Below are the code and all the weights of a small trained network. Each question names an input and a target symbol and asks about switching units off, where a switched-off unit gives its printed mean instead of its output.

import numpy as np


def w(rows, s, z=0):
    codes = np.array(rows[::2]) - 128.0
    scale = np.full(codes.shape[1], s)
    scale[-1] = z or s
    return codes * scale


def f(y):
    return y / 2 * (1 + np.tanh(0.7978845608 * (y + 0.044715 * y**3)))


def softmax(a):
    e = np.exp(a - a.max(-1, keepdims=True))
    return e / e.sum(-1, keepdims=True)


def log_softmax(a):
    a = a - a.max(-1, keepdims=True)
    return a - np.log(np.exp(a).sum(-1, keepdims=True))


def net(x, mask):
    ids = ['δεθπσφψ'.index(c) for c in x.split()]
    T = len(ids)
    res = E[ids] + P[:T]
    u = 0
    for l in range(2):
        q, k, v = (res @ M[l].T for M in (Q, K, V))
        z = softmax(np.where(np.tri(T) > 0, q @ k.T / 3**0.5, -1e9)) @ v
        res = res + np.where(mask[u], z, O[l][:, -1]) @ O[l][:, :-1]
        u += 1
        y = f(res @ A[l][:, :-1].T + A[l][:, -1])
        res = res + np.where(mask[u : u + 8], y, B[l][:, -1]) @ B[l][:, :-1]
        u += 8
    return log_softmax(res[-1] @ U[:, :-1].T + U[:, -1])


Q, K, V, O, A, B = {}, {}, {}, {}, {}, {}
E = w([
[213,98,119,145,82],'δ',
[60,99,119,80,108],'ε',
[54,105,125,102,122],'θ',
[95,89,170,43,143],'π',
[86,80,131,116,184],'σ',
[144,128,114,219,87],'φ',
[121,161,254,129,166],'ψ',
],0.0086)
P = w([
[148,223,94,80,160],'0',
[140,192,109,96,150],'1',
[135,161,123,105,142],'2',
[126,139,137,111,128],'3',
[126,121,144,123,123],'4',
[112,105,151,132,116],'5',
[107,89,162,136,112],'6',
[103,74,165,145,108],'7',
[96,61,174,149,102],'8',
[88,48,176,158,101],'9',
[89,37,187,160,96],'10',
[78,23,190,167,95],'11',
[84,13,196,169,86],'12',
[74,2,193,176,76],'13',
],0.0055)
Q[0] = w([
[92,164,93,60,151],'0.h0',
[220,251,66,145,170],'0.h0',
[152,202,117,116,78],'0.h0',
],0.027)
K[0] = w([
[122,154,81,214,201],'0.h0',
[153,252,62,71,124],'0.h0',
[166,157,79,55,203],'0.h0',
],0.021)
V[0] = w([
[153,78,139,26,52],'0.h0',
[145,189,249,123,161],'0.h0',
[90,191,110,154,33],'0.h0',
],0.017)
O[0] = w([
[105,247,61,111,155,130],'0.h0',
[42,110,140,230,134,255],'0.h0',
[101,120,134,93,16,91],'0.h0',
],0.014,0.0098)
A[0] = w([
[172,75,159,143,76,168],'0.n0',
[229,214,248,113,114,98],'0.n1',
[198,109,9,196,91,144],'0.n2',
[185,115,136,175,150,154],'0.n3',
[114,188,115,134,38,110],'0.n4',
[154,64,86,91,136,162],'0.n5',
[120,189,92,110,161,4],'0.n6',
[133,119,73,194,98,32],'0.n7',
],0.013,0.0025)
B[0] = w([
[107,160,94,160,126,136],'0.n0',
[124,90,166,253,157,122],'0.n1',
[110,156,140,225,56,137],'0.n2',
[105,180,103,101,54,223],'0.n3',
[65,100,96,103,49,136],'0.n4',
[99,145,140,83,96,126],'0.n5',
[156,181,89,194,102,138],'0.n6',
[189,130,107,61,107,255],'0.n7',
],0.015,0.0043)
Q[1] = w([
[232,121,131,70,102],'1.h0',
[160,207,117,176,138],'1.h0',
[110,30,180,248,115],'1.h0',
],0.018)
K[1] = w([
[155,100,11,130,56],'1.h0',
[66,134,75,137,217],'1.h0',
[7,185,244,185,91],'1.h0',
],0.018)
V[1] = w([
[122,135,144,123,129],'1.h0',
[201,183,178,126,62],'1.h0',
[103,243,255,141,117],'1.h0',
],0.0087)
O[1] = w([
[129,117,119,136,141,138],'1.h0',
[59,95,170,175,111,73],'1.h0',
[91,33,59,254,163,249],'1.h0',
],0.0079,0.013)
A[1] = w([
[205,64,139,150,145,159],'1.n0',
[181,172,27,110,93,164],'1.n1',
[127,3,220,24,114,100],'1.n2',
[191,228,141,142,40,1],'1.n3',
[117,94,158,194,159,101],'1.n4',
[92,48,27,39,128,168],'1.n5',
[247,148,146,61,244,106],'1.n6',
[80,125,180,35,156,203],'1.n7',
],0.011,0.0045)
B[1] = w([
[94,156,95,138,106,149],'1.n0',
[168,158,65,136,113,149],'1.n1',
[44,151,48,153,121,131],'1.n2',
[71,123,158,50,194,137],'1.n3',
[150,162,163,107,138,249],'1.n4',
[136,164,183,147,135,158],'1.n5',
[150,91,61,120,255,134],'1.n6',
[165,50,161,65,83,135],'1.n7',
],0.022,0.02)
U = w([
[108,133,122,137,94,2],'δ',
[112,204,115,80,97,17],'ε',
[205,142,175,83,41,122],'θ',
[160,129,60,196,50,126],'π',
[147,81,109,118,131,103],'σ',
[2,85,96,115,80,136],'φ',
[81,169,205,189,150,190],'ψ',
],0.0043,0.0046)

Each question gives the input, a string of symbols that net reads in full, and the target symbol t.
The units are the heads (3 rows each of Q, K, V and O) and the neurons (one row each of A and B). Each row of codes is followed by its name. A weight is (code - 128) times the scale printed after its matrix; where a second scale follows, it is the last column's (O, A, B and U).
mask holds one flag per unit, layer by layer, with each layer's heads first. A switched-off unit (its flag False) gives its mean, the last column of its rows in O or B, instead of its output. The means were averaged over made-up inputs and are rounded, as every weight is.
A unit's drop is (log p(t) with every unit on - log p(t) with that unit switched off) / (log p(t) with every unit on - log p(t) with every unit switched off).
The circuit of an input: a set's keep is (log p(t) with only the set's units on - log p(t) with every unit switched off) / (log p(t) with every unit on - log p(t) with every unit switched off). Starting from the 12 units with the biggest drops (on a tie, the unit counted first), units are removed one at a time, each time the one whose removal leaves the highest keep (on an exact tie, the one counted first), for as long as the keep stays at least 0.8.
units of the circuit, in order: the units of the circuit, biggest drop first
unit that matters most: the unit with the biggest drop
top k neurons: the k neurons with the biggest drops, biggest first
top k neurons in layer l: the k neurons of layer l with the biggest drops, biggest first
input ψ ψ ψ ε δ σ σ ε σ, target σ: units of the circuit, in order => 0.h0; 1.h0; 1.n6
input ψ ψ ε π ε, target π: top 2 neurons in layer 0 => 0.n7; 0.n6
input σ ε φ δ ε, target φ: units of the circuit, in order => 1.n2; 0.h0; 1.h0; 1.n4
input θ ψ ψ ψ ψ ψ ψ θ ε π, target π: top 3 neurons => 0.n6; 1.n4; 1.n1
input ψ ψ φ ε ψ ψ σ ψ ψ ψ ψ θ ε θ, target θ: top 2 neurons in layer 0 => 0.n2; 0.n4
input ψ ψ ψ ψ δ θ π ψ δ π π σ ε ε, target σ: units of the circuit, in order => 0.h0; 1.n6; 1.h0; 0.n3
input σ φ π, target φ: top neuron in layer 0 => 0.n5
input σ ψ σ ψ ψ φ φ ε, target φ: units of the circuit, in order => 0.h0; 1.n2; 1.h0
input ε π π ε, target π: top 4 neurons => 1.n1; 0.n6; 0.n7; 1.n4
input θ δ π δ, target ε: top 2 neurons => 1.n3; 0.n2
input δ π σ ψ ψ ψ ψ ε π θ σ σ, target σ: top 3 neurons in layer 1 => 1.n6; 1.n7; 1.n4
input ψ ε ε ε, target ε: units of the circuit, in order => 0.h0; 1.h0; 0.n4
input σ ε φ σ π, target φ: units of the circuit, in order => 0.h0; 1.n2; 1.h0; 1.n4
input ψ ε σ δ π θ, target π: units of the circuit, in order => 0.h0; 1.n4; 1.n1
input ψ ε ψ ψ φ π ε φ φ, target π: top 2 neurons => 0.n2; 1.n1
input ψ π φ ψ ψ ψ ε σ ε ε π δ, target ε: units of the circuit, in order => 1.n3; 0.h0; 1.n1; 0.n6
input ε φ ψ δ φ ε σ ε π, target σ: unit that matters most => 0.h0
input π ψ ψ π σ ψ π ψ φ θ ε θ, target θ: units of the circuit, in order => 0.h0; 1.h0
input ψ φ ψ θ σ σ σ ε, target σ: units of the circuit, in order => 0.h0; 1.h0; 1.n6; 0.n2
input σ θ ψ ψ φ φ θ, target φ: units of the circuit, in order => 0.h0; 1.h0; 1.n2
input φ ψ ε ε φ ψ δ ε ψ ε θ ε, target θ: units of the circuit, in order => 0.h0; 1.h0; 1.n7
input ψ ε θ ε ψ ψ ε ψ ψ ε φ θ, target φ: top 3 neurons => 1.n2; 0.n2; 0.n1
input ε σ π, target σ: top 2 neurons in layer 1 => 1.n6; 1.n7
input ψ ε ψ φ, target π: unit that matters most => 0.n7
input ψ σ ε ε φ σ, target φ: top 3 neurons => 1.n2; 0.n5; 1.n4
input ψ θ ψ φ ψ ψ ψ θ ψ σ π θ, target σ: top 3 neurons in layer 0 => 0.n2; 0.n3; 0.n1
input ψ ψ θ ε θ π π, target π: top 4 neurons => 0.n6; 1.n1; 1.n4; 0.n7
input ψ σ φ ψ φ φ ψ φ ε σ ε ψ ψ δ, target π: top 2 neurons in layer 0 => 0.n7; 0.n2
input ε ψ ε ψ ε θ π δ ε φ, target ε: top 4 neurons => 1.n3; 1.n1; 0.n1; 0.n6
